Moves between elements:
state | fo vo gu
mata | labu fali toge
doko | gofu bomu tivu
zola | mudi fozu tero
gali | tada pufu dala
guka | savo todo pedu
kile | nebi fino tada
vosi | fire vasu gufu
kadi | nulu nova pugu
lazi | ruvi muvu feze
mogu | bomu kepo pime
fino | gali labu zuza
dofe | nifi nonu posa
mudi | suva nini mogu
muvu | saku doku tole
nifi | vonu gugu mata
nemo | vopi ralo todo
lapa | febi fire buzu
nonu | gugu ruba ruvi
rara | pugu solu gofu
vonu | keso posa labu
vasu | nipo visi misu
keso | fino mata pufu
todo | fosa lapa doto
tole | nula guka ruba
kepo | lupa buli zola
nebi | situ gali zeze
fali | diva feze dofe
pime | buzo zola suva
gugu | posa lazi fali
rofi | misu loma dune
mani | vanu nifi keso
situ | buli tada dazu
lupa | pime pipu mudi
soma | zaru nedo nebi
posa | mata ruvi diva
savo | ruba fosa muvu
tero | mogu nize lupa
vopi | guka furo fosa
pipu | zola dazu nini
fozu | nini zaru nize
dasa | tole vopi savo
misu | loze vudo mebu
loma | vudo kadi bese
pedu | muvu doto dasa
labu | pufu diva mani
nipo | gufu rofi loze
nula | nonu savo lazi
fosa | pedu febi doku
bomu | leda lupa buzo
ralo | furo mona lapa
tivu | kadi buzo rara
nize | kepo situ pipu
mebu | vosi kaga nipo
vanu | nedo vonu fino
fire | tufe nipo daki
furo | todo fuvi febi
dala | soma vanu kile
tada | zeze zuza soma
buzu | nemo daki furo
febi | doto tufe nemo
bese | kaga pugu visi
nini | tero feme kepo
diva | toge pibi nifi
fuvi | lapa vosi tufe
buzo | nova mudi solu
nova | rara suva doko
ruba | lazi pedu saku
vudo | dune nulu kaga
gofu | rubi leda kadi
dazu | fozu soma feme
leda | tivu pime nova
ruvi | fali saku pibi
toge | mani dofe vonu
zeze | dazu dala zaru
feme | nize nebi buli
mona | fuvi mebu fire
nedo | kile keso gali
doto | doku buzu vopi
dune | mebu bese vasu
nulu | bese rara dipi
pufu | zuza toge vanu
zaru | feme kile situ
tufe | buzu gufu ralo
suva | solu tero bomu
visi | rofi rubi vudo
zuza | dala mani nedo
kaga | vasu dipi rofi
saku | feze dasa nula
loze | mona dune vosi
pibi | dofe nula gugu
rubi | loma tivu nulu
gufu | daki misu mona
pugu | dipi doko rubi
solu | doko mogu leda
daki | ralo loze fuvi
buli | pipu zeze fozu
feze | pibi tole nonu
dipi | visi gofu loma
doku | dasa nemo guka

In the rows, 427 means zero.

The rows follow the links: the fewer symbols apart two elements are, the more alike their rows tend to be.

Each row is also shifted at random along 5 hidden directions that mean nothing.

Some elements, each with a row of numbers:
tole: [488, 451, 446, 455, 319, 415, 344, 333, 425, 312, 358, 439, 312, 392, 348, 449, 359, 441, 446, 468, 362, 430, 390, 342, 440, 377, 484, 382, 375, 459, 496, 326, 430, 367, 380, 379, 394]
pufu: [461, 502, 428, 443, 365, 357, 422, 454, 390, 455, 433, 477, 385, 439, 381, 471, 343, 365, 310, 483, 353, 479, 504, 374, 367, 494, 415, 385, 338, 503, 315, 308, 490, 498, 500, 467, 440]
misu: [352, 435, 342, 522, 466, 458, 435, 356, 389, 425, 324, 381, 411, 335, 389, 407, 484, 386, 398, 359, 467, 326, 406, 341, 454, 406, 497, 427, 513, 464, 422, 435, 430, 445, 470, 394, 386]
lazi: [532, 345, 494, 433, 276, 355, 280, 439, 408, 417, 471, 575, 376, 582, 459, 435, 320, 434, 448, 481, 366, 495, 364, 448, 498, 388, 363, 535, 404, 371, 471, 315, 490, 366, 413, 357, 401]
nova: [215, 463, 325, 383, 390, 300, 313, 443, 363, 485, 215, 357, 508, 399, 359, 409, 345, 535, 374, 538, 485, 437, 437, 296, 460, 442, 578, 541, 403, 564, 381, 201, 467, 346, 406, 474, 411]
mebu: [395, 383, 387, 485, 474, 479, 397, 423, 395, 431, 542, 369, 473, 487, 477, 372, 558, 321, 392, 299, 431, 369, 334, 436, 494, 437, 330, 531, 598, 333, 451, 659, 444, 435, 507, 392, 353]
mani: [352, 465, 426, 460, 371, 402, 531, 489, 446, 481, 608, 462, 459, 536, 392, 409, 478, 342, 321, 334, 348, 502, 354, 491, 336, 477, 265, 334, 327, 334, 403, 598, 393, 465, 502, 454, 433]
pugu: [592, 451, 353, 441, 590, 453, 520, 465, 361, 455, 520, 366, 522, 480, 507, 339, 467, 345, 384, 453, 433, 409, 540, 448, 524, 489, 342, 532, 501, 453, 447, 453, 415, 557, 445, 564, 413]
pipu: [586, 452, 481, 369, 498, 381, 452, 533, 422, 478, 416, 448, 451, 331, 423, 478, 375, 486, 412, 561, 468, 421, 541, 422, 415, 498, 487, 443, 402, 551, 314, 338, 497, 476, 424, 470, 493]
dune: [405, 424, 362, 613, 503, 448, 607, 374, 421, 465, 349, 476, 433, 270, 409, 392, 457, 351, 435, 400, 543, 333, 433, 372, 451, 434, 509, 325, 469, 482, 437, 383, 417, 530, 445, 424, 467]
nini: [250, 399, 429, 381, 427, 315, 485, 540, 478, 564, 464, 460, 537, 395, 422, 396, 362, 536, 354, 554, 497, 468, 425, 480, 370, 468, 508, 364, 378, 546, 317, 254, 427, 497, 390, 454, 565]
gugu: [424, 432, 404, 342, 325, 420, 214, 368, 403, 395, 286, 399, 347, 533, 385, 461, 312, 505, 407, 393, 308, 464, 431, 406, 400, 346, 422, 500, 366, 429, 451, 232, 435, 302, 436, 410, 361]
savo: [548, 436, 455, 467, 382, 536, 443, 339, 467, 275, 409, 347, 314, 330, 314, 423, 485, 428, 509, 299, 354, 382, 332, 353, 428, 362, 420, 316, 406, 377, 541, 595, 392, 315, 401, 366, 376]
bomu: [429, 444, 381, 307, 402, 386, 322, 497, 406, 462, 388, 341, 486, 456, 396, 525, 402, 487, 487, 471, 454, 452, 376, 357, 532, 447, 390, 632, 458, 392, 459, 609, 526, 256, 435, 395, 347]
todo: [518, 383, 479, 473, 457, 504, 375, 349, 456, 340, 382, 434, 340, 367, 395, 428, 494, 464, 471, 322, 430, 318, 363, 439, 418, 314, 473, 382, 481, 443, 480, 468, 398, 357, 406, 334, 419]
fire: [343, 371, 444, 406, 374, 413, 241, 354, 396, 435, 497, 492, 396, 581, 583, 421, 391, 363, 409, 535, 457, 437, 434, 507, 516, 390, 435, 586, 562, 403, 439, 293, 447, 519, 417, 382, 412]
fali: [514, 445, 420, 425, 409, 478, 442, 373, 444, 362, 302, 408, 347, 399, 359, 418, 357, 464, 456, 359, 332, 444, 488, 394, 348, 377, 448, 321, 326, 443, 447, 280, 379, 390, 415, 459, 415]
nipo: [298, 346, 393, 494, 388, 360, 334, 389, 384, 513, 504, 515, 458, 545, 549, 373, 377, 353, 326, 525, 476, 420, 419, 484, 525, 433, 458, 541, 572, 473, 384, 215, 474, 594, 460, 404, 457]
dasa: [448, 433, 452, 430, 368, 467, 383, 387, 464, 339, 612, 380, 386, 525, 409, 354, 479, 400, 362, 389, 317, 427, 310, 462, 449, 385, 332, 399, 442, 386, 510, 556, 386, 427, 410, 408, 407]
vudo: [387, 382, 374, 554, 433, 378, 488, 393, 418, 573, 392, 596, 457, 417, 537, 472, 309, 393, 430, 577, 585, 379, 455, 481, 536, 403, 481, 479, 458, 482, 453, 229, 469, 566, 429, 411, 515]
vasu: [435, 411, 369, 523, 427, 422, 379, 369, 391, 480, 302, 491, 389, 368, 458, 480, 376, 390, 445, 480, 524, 339, 437, 380, 517, 400, 491, 521, 519, 479, 428, 310, 511, 459, 474, 369, 407]
febi: [703, 401, 530, 515, 505, 484, 403, 375, 406, 341, 464, 553, 327, 373, 485, 425, 473, 373, 461, 453, 467, 342, 459, 466, 485, 373, 435, 435, 509, 449, 447, 413, 447, 484, 403, 379, 426]
doku: [548, 343, 495, 436, 363, 423, 357, 404, 472, 418, 632, 515, 388, 553, 511, 372, 390, 411, 363, 499, 384, 416, 350, 556, 509, 374, 353, 479, 506, 427, 489, 380, 438, 513, 408, 365, 479]
vosi: [447, 447, 388, 454, 461, 459, 308, 325, 348, 356, 400, 364, 358, 425, 483, 392, 442, 336, 363, 474, 413, 372, 520, 374, 495, 430, 487, 504, 567, 493, 394, 282, 450, 537, 458, 437, 365]
kepo: [455, 454, 429, 310, 507, 438, 466, 543, 462, 449, 523, 287, 518, 416, 382, 438, 529, 493, 409, 354, 402, 421, 399, 447, 407, 484, 352, 474, 458, 412, 384, 686, 438, 360, 455, 443, 423]
toge: [585, 423, 460, 409, 350, 465, 413, 428, 466, 481, 429, 554, 345, 490, 458, 608, 312, 417, 524, 431, 409, 471, 438, 507, 434, 382, 300, 457, 340, 314, 493, 483, 485, 372, 462, 364, 424]
doto: [484, 433, 459, 449, 440, 425, 332, 364, 407, 360, 518, 429, 368, 482, 436, 348, 473, 416, 300, 452, 375, 362, 405, 463, 442, 355, 434, 441, 502, 504, 429, 347, 399, 488, 410, 410, 437]
ruvi: [802, 425, 487, 426, 440, 471, 373, 431, 379, 310, 464, 437, 339, 486, 421, 416, 433, 360, 459, 358, 278, 444, 495, 395, 468, 433, 307, 483, 411, 382, 460, 488, 465, 377, 460, 454, 319]
situ: [397, 471, 498, 288, 443, 418, 360, 493, 426, 412, 405, 395, 444, 444, 419, 530, 480, 471, 486, 418, 439, 491, 468, 432, 357, 462, 415, 465, 395, 364, 355, 582, 453, 321, 425, 420, 382]
zola: [365, 412, 418, 274, 408, 373, 350, 522, 470, 537, 471, 374, 514, 481, 436, 488, 376, 537, 389, 524, 448, 456, 400, 496, 459, 456, 406, 556, 439, 468, 396, 444, 495, 369, 436, 400, 468]
rubi: [706, 440, 355, 398, 501, 480, 351, 404, 374, 453, 280, 428, 402, 406, 528, 562, 312, 445, 526, 528, 505, 373, 576, 423, 594, 398, 427, 666, 502, 461, 481, 329, 529, 427, 446, 448, 373]
leda: [441, 442, 372, 364, 442, 358, 350, 523, 358, 451, 421, 348, 522, 497, 414, 407, 456, 445, 416, 461, 431, 451, 412, 357, 533, 483, 386, 616, 478, 423, 429, 538, 499, 325, 435, 473, 349]
buzu: [631, 546, 458, 435, 474, 425, 200, 298, 298, 275, 403, 427, 285, 477, 483, 408, 454, 339, 315, 544, 383, 367, 568, 363, 512, 373, 482, 563, 535, 554, 400, 273, 466, 506, 436, 459, 340]
feme: [410, 415, 527, 396, 455, 338, 499, 534, 447, 518, 460, 563, 489, 389, 475, 461, 399, 466, 435, 574, 511, 495, 497, 487, 375, 504, 472, 380, 359, 477, 317, 330, 447, 503, 382, 456, 539]
dazu: [208, 515, 449, 303, 449, 430, 382, 458, 435, 391, 293, 285, 466, 371, 316, 485, 540, 534, 438, 318, 424, 451, 408, 378, 277, 429, 482, 380, 365, 409, 350, 593, 379, 245, 418, 421, 384]
vonu: [381, 455, 425, 411, 339, 427, 428, 419, 458, 482, 439, 490, 399, 509, 411, 529, 374, 419, 433, 383, 381, 475, 382, 489, 370, 399, 317, 400, 315, 335, 466, 509, 437, 369, 468, 381, 428]
loma: [591, 472, 366, 513, 563, 488, 585, 400, 401, 456, 429, 429, 457, 374, 497, 422, 449, 344, 468, 438, 501, 354, 524, 445, 522, 443, 372, 463, 467, 427, 496, 484, 417, 550, 448, 498, 435]

The symbols that take the first to the second take the third to the fourth, perhaps in another order. What is the fourth?
Answer with the element's name.
A [333, 425, 334, 388, 512, 362, 433, 503, 362, 488, 469, 330, 570, 538, 452, 295, 476, 432, 325, 411, 432, 435, 430, 412, 477, 485, 391, 553, 477, 449, 411, 433, 404, 441, 441, 538, 400]
B [388, 386, 364, 428, 504, 391, 500, 502, 411, 481, 371, 384, 552, 418, 413, 354, 470, 463, 446, 378, 488, 416, 420, 390, 465, 484, 435, 479, 447, 432, 435, 459, 424, 387, 413, 491, 414]
C [508, 566, 290, 449, 556, 422, 437, 371, 327, 417, 419, 315, 455, 451, 475, 374, 420, 341, 294, 527, 424, 385, 609, 375, 522, 452, 422, 534, 471, 553, 423, 311, 418, 581, 476, 585, 395]
D nulu

A [342, 464, 416, 459, 353, 345, 352, 403, 386, 345, 444, 406, 409, 527, 353, 281, 414, 415, 281, 413, 294, 488, 392, 356, 379, 410, 442, 362, 349, 484, 409, 260, 362, 421, 412, 491, 398]
B [414, 326, 487, 483, 369, 464, 481, 391, 531, 410, 561, 496, 397, 417, 433, 374, 434, 467, 456, 386, 410, 393, 282, 530, 412, 355, 413, 304, 436, 389, 521, 442, 369, 451, 376, 334, 516]
C [387, 410, 434, 461, 350, 371, 406, 401, 431, 374, 369, 465, 389, 471, 352, 334, 371, 469, 385, 387, 343, 468, 393, 378, 367, 397, 464, 334, 326, 449, 433, 234, 375, 392, 391, 448, 425]
D pedu

A [386, 423, 410, 328, 453, 428, 468, 523, 484, 479, 465, 321, 515, 380, 375, 460, 452, 520, 451, 426, 443, 436, 392, 457, 412, 469, 412, 452, 434, 440, 411, 583, 446, 360, 424, 428, 454]
B [575, 439, 461, 352, 508, 379, 492, 567, 429, 493, 604, 411, 525, 456, 472, 408, 447, 422, 354, 536, 425, 451, 489, 490, 460, 529, 351, 493, 443, 491, 346, 490, 483, 524, 444, 502, 485]
C [444, 440, 391, 479, 463, 342, 543, 490, 402, 474, 347, 451, 506, 304, 389, 405, 383, 454, 470, 534, 508, 442, 470, 315, 484, 511, 515, 408, 374, 519, 407, 337, 456, 441, 377, 491, 470]
D bomu

A [305, 291, 375, 410, 428, 354, 425, 523, 446, 608, 418, 514, 571, 539, 532, 406, 328, 510, 463, 510, 543, 457, 404, 519, 516, 420, 431, 575, 465, 415, 448, 269, 462, 442, 393, 424, 499]
B [433, 357, 366, 451, 526, 470, 547, 472, 440, 521, 390, 426, 528, 419, 495, 405, 411, 464, 512, 389, 521, 397, 434, 476, 487, 428, 408, 479, 467, 380, 485, 451, 413, 435, 414, 456, 455]
C [530, 423, 476, 455, 365, 420, 381, 423, 405, 324, 544, 443, 385, 534, 391, 354, 476, 374, 406, 350, 309, 464, 335, 400, 445, 425, 332, 430, 412, 362, 486, 533, 412, 373, 423, 423, 351]
D feze

A [305, 494, 334, 439, 428, 419, 250, 292, 336, 366, 330, 327, 375, 426, 432, 364, 422, 365, 287, 465, 394, 374, 506, 318, 478, 408, 548, 506, 553, 555, 357, 209, 431, 522, 480, 459, 373]
B [576, 524, 342, 508, 525, 497, 461, 354, 359, 381, 308, 359, 391, 311, 406, 486, 491, 349, 445, 365, 476, 291, 476, 325, 518, 415, 428, 502, 500, 449, 474, 557, 465, 423, 488, 428, 342]
C [490, 469, 413, 360, 359, 464, 344, 371, 448, 415, 342, 436, 347, 483, 413, 528, 310, 470, 450, 408, 349, 473, 470, 459, 396, 355, 373, 452, 338, 392, 493, 338, 434, 364, 445, 412, 402]
D nonu

A [405, 449, 435, 431, 290, 387, 303, 350, 421, 350, 482, 440, 358, 510, 401, 384, 367, 419, 357, 496, 337, 465, 363, 422, 472, 379, 424, 436, 401, 460, 489, 325, 422, 432, 397, 397, 416]
B [498, 412, 453, 487, 405, 466, 491, 373, 476, 348, 558, 408, 377, 414, 421, 333, 460, 413, 374, 398, 360, 395, 355, 469, 426, 387, 417, 304, 432, 444, 481, 426, 360, 492, 396, 412, 467]
C [477, 416, 510, 321, 470, 376, 410, 567, 426, 484, 551, 466, 507, 506, 479, 477, 476, 460, 432, 481, 460, 483, 438, 518, 415, 487, 353, 519, 429, 385, 343, 591, 470, 397, 434, 427, 444]
D zaru

A [573, 493, 422, 386, 428, 475, 401, 407, 412, 373, 482, 373, 371, 527, 429, 426, 399, 388, 376, 355, 277, 474, 493, 463, 403, 405, 304, 438, 363, 386, 459, 437, 390, 437, 458, 487, 377]
B [409, 342, 454, 435, 351, 411, 469, 447, 484, 503, 481, 560, 425, 553, 499, 417, 305, 460, 452, 438, 396, 512, 406, 561, 386, 383, 361, 371, 328, 355, 469, 256, 391, 454, 397, 422, 503]
C [391, 362, 454, 505, 405, 491, 429, 328, 513, 378, 301, 468, 336, 266, 362, 413, 404, 544, 465, 386, 467, 332, 342, 429, 362, 312, 574, 260, 415, 501, 475, 280, 366, 393, 373, 329, 504]
D doto

A [369, 472, 420, 421, 335, 432, 435, 407, 454, 461, 362, 461, 379, 446, 356, 540, 377, 434, 446, 351, 385, 462, 382, 426, 342, 393, 354, 368, 297, 357, 449, 508, 437, 326, 479, 374, 400]
B [368, 456, 408, 385, 345, 447, 408, 395, 454, 452, 418, 426, 392, 525, 412, 490, 359, 455, 415, 373, 350, 481, 402, 490, 358, 355, 345, 405, 315, 370, 487, 421, 382, 371, 445, 421, 418]
C [338, 536, 384, 414, 364, 402, 393, 409, 411, 416, 355, 376, 383, 411, 300, 505, 419, 416, 342, 341, 339, 457, 413, 351, 317, 441, 403, 360, 317, 433, 364, 473, 429, 352, 511, 422, 377]
D toge

A [386, 443, 428, 424, 335, 413, 329, 333, 450, 360, 494, 385, 368, 482, 388, 372, 389, 446, 328, 466, 340, 423, 361, 434, 441, 350, 454, 379, 436, 490, 474, 300, 389, 463, 400, 404, 461]
B [522, 505, 416, 380, 404, 438, 219, 319, 388, 300, 482, 319, 335, 497, 410, 370, 447, 421, 264, 467, 296, 375, 429, 411, 478, 347, 427, 508, 520, 538, 432, 348, 434, 455, 455, 427, 373]
C [433, 477, 466, 286, 458, 344, 309, 533, 387, 469, 453, 414, 479, 498, 433, 472, 427, 489, 345, 526, 428, 467, 483, 443, 418, 478, 420, 546, 435, 494, 310, 416, 489, 408, 436, 448, 423]
D dazu

A [352, 475, 328, 381, 510, 333, 381, 488, 328, 479, 508, 316, 573, 570, 468, 278, 465, 399, 258, 467, 387, 443, 474, 409, 501, 505, 382, 592, 488, 491, 383, 375, 416, 488, 451, 576, 380]
B [338, 433, 318, 431, 478, 379, 435, 428, 383, 542, 506, 416, 538, 576, 543, 360, 384, 399, 343, 530, 472, 425, 469, 503, 517, 438, 389, 557, 488, 467, 458, 308, 407, 570, 426, 514, 455]
C [536, 419, 436, 410, 506, 461, 636, 541, 483, 447, 569, 349, 527, 341, 405, 414, 512, 422, 513, 398, 465, 437, 392, 439, 464, 533, 338, 387, 428, 364, 466, 741, 436, 418, 411, 463, 451]
D solu

A [560, 403, 412, 462, 468, 383, 524, 508, 402, 478, 342, 475, 485, 325, 421, 436, 391, 446, 553, 505, 524, 423, 467, 352, 516, 498, 461, 481, 417, 444, 433, 423, 505, 391, 399, 456, 428]
B [478, 325, 379, 380, 491, 403, 409, 532, 411, 546, 488, 457, 556, 565, 548, 408, 400, 451, 461, 451, 473, 430, 419, 509, 558, 457, 320, 656, 521, 357, 479, 484, 484, 414, 435, 442, 414]
C [557, 357, 517, 431, 439, 507, 290, 390, 439, 371, 485, 478, 363, 497, 479, 449, 517, 445, 476, 334, 418, 341, 319, 514, 473, 323, 365, 524, 550, 335, 500, 598, 447, 325, 427, 308, 364]
D doku

A [351, 553, 444, 322, 500, 465, 424, 438, 418, 338, 231, 259, 410, 266, 284, 491, 546, 503, 465, 322, 418, 423, 479, 303, 276, 446, 520, 335, 346, 436, 337, 587, 386, 263, 424, 453, 362]
B [257, 532, 465, 381, 497, 380, 530, 487, 406, 411, 485, 356, 490, 406, 374, 333, 540, 419, 321, 419, 409, 500, 494, 411, 271, 529, 462, 275, 346, 462, 309, 472, 326, 487, 399, 543, 458]
C [347, 439, 348, 630, 474, 393, 609, 368, 414, 497, 335, 524, 444, 263, 432, 384, 370, 374, 392, 498, 562, 340, 459, 381, 439, 428, 565, 304, 418, 548, 415, 212, 397, 597, 426, 460, 527]
D kaga

A [441, 367, 476, 497, 378, 476, 473, 411, 465, 325, 368, 446, 368, 379, 308, 392, 495, 458, 528, 227, 362, 425, 287, 373, 351, 379, 403, 292, 351, 315, 509, 585, 373, 249, 390, 357, 376]
B [565, 280, 507, 452, 362, 450, 473, 467, 503, 489, 481, 617, 404, 534, 515, 462, 300, 466, 553, 404, 401, 494, 397, 575, 424, 377, 315, 410, 354, 312, 502, 356, 423, 415, 395, 368, 479]
C [346, 360, 489, 446, 366, 413, 240, 351, 427, 423, 352, 568, 350, 471, 485, 461, 401, 496, 456, 479, 499, 374, 347, 485, 456, 284, 512, 488, 493, 436, 457, 284, 430, 378, 386, 314, 443]
D fosa

A [602, 521, 385, 458, 538, 396, 539, 491, 351, 374, 418, 324, 493, 323, 357, 359, 500, 388, 422, 452, 441, 414, 513, 272, 489, 545, 422, 442, 424, 493, 401, 540, 453, 448, 434, 547, 373]
B [427, 436, 459, 311, 430, 331, 348, 532, 412, 526, 449, 441, 493, 447, 459, 480, 359, 507, 354, 585, 446, 449, 483, 469, 442, 461, 461, 530, 423, 543, 310, 308, 501, 460, 429, 452, 478]
C [551, 451, 484, 313, 516, 398, 416, 568, 408, 452, 582, 380, 509, 486, 445, 438, 510, 435, 366, 435, 407, 452, 460, 477, 434, 516, 322, 528, 466, 421, 340, 629, 476, 427, 457, 468, 411]
D dala

A [419, 387, 395, 477, 450, 421, 326, 400, 356, 446, 552, 424, 449, 529, 537, 364, 471, 307, 329, 443, 426, 386, 422, 462, 534, 452, 381, 577, 605, 426, 402, 431, 475, 540, 496, 426, 379]
B [243, 487, 303, 489, 460, 433, 436, 351, 395, 483, 346, 366, 465, 416, 415, 425, 458, 411, 374, 395, 491, 356, 390, 396, 456, 383, 458, 464, 472, 445, 469, 449, 394, 434, 461, 432, 417]
C [288, 435, 380, 493, 431, 441, 369, 291, 389, 373, 342, 393, 373, 367, 467, 362, 426, 382, 366, 480, 449, 385, 485, 368, 434, 412, 584, 382, 508, 524, 390, 182, 387, 559, 415, 447, 435]
D dune

A [394, 396, 339, 473, 533, 486, 566, 425, 450, 479, 267, 378, 495, 309, 412, 411, 411, 496, 525, 362, 514, 365, 456, 409, 440, 406, 490, 407, 428, 438, 487, 393, 378, 413, 403, 464, 454]
B [567, 328, 452, 408, 418, 394, 440, 564, 441, 524, 455, 529, 516, 463, 501, 516, 389, 450, 598, 496, 533, 453, 380, 441, 584, 489, 360, 614, 464, 336, 480, 609, 555, 325, 411, 378, 417]
C [388, 423, 465, 504, 310, 327, 415, 420, 412, 386, 555, 533, 413, 520, 420, 300, 386, 383, 331, 494, 351, 488, 374, 424, 427, 425, 425, 354, 350, 450, 445, 278, 394, 489, 382, 451, 450]
D doku

A [431, 371, 377, 421, 447, 359, 415, 494, 390, 519, 299, 462, 507, 420, 458, 430, 352, 484, 485, 496, 510, 423, 456, 386, 512, 442, 484, 566, 454, 478, 432, 310, 488, 386, 402, 448, 426]
B [494, 397, 390, 500, 544, 426, 628, 511, 418, 442, 332, 407, 506, 291, 367, 360, 477, 440, 524, 365, 513, 389, 440, 337, 441, 501, 474, 378, 411, 448, 431, 492, 413, 397, 397, 488, 437]
C [497, 371, 359, 446, 541, 430, 535, 489, 412, 509, 473, 415, 532, 464, 502, 368, 434, 414, 451, 430, 479, 403, 474, 473, 510, 474, 373, 518, 487, 417, 444, 436, 424, 490, 428, 504, 447]
D gofu

A [493, 411, 453, 497, 357, 522, 475, 323, 502, 289, 293, 405, 302, 251, 297, 471, 420, 483, 571, 328, 407, 390, 327, 332, 397, 337, 498, 266, 355, 385, 543, 496, 387, 278, 372, 329, 412]
B [599, 416, 451, 380, 396, 448, 313, 428, 396, 359, 468, 412, 380, 571, 426, 397, 407, 416, 407, 347, 275, 462, 436, 429, 425, 400, 306, 498, 404, 375, 463, 420, 435, 357, 451, 440, 346]
C [431, 347, 488, 499, 308, 391, 445, 427, 476, 405, 513, 570, 388, 474, 426, 375, 371, 415, 464, 461, 390, 472, 324, 451, 437, 389, 411, 352, 370, 378, 504, 380, 420, 420, 381, 362, 461]
D fali

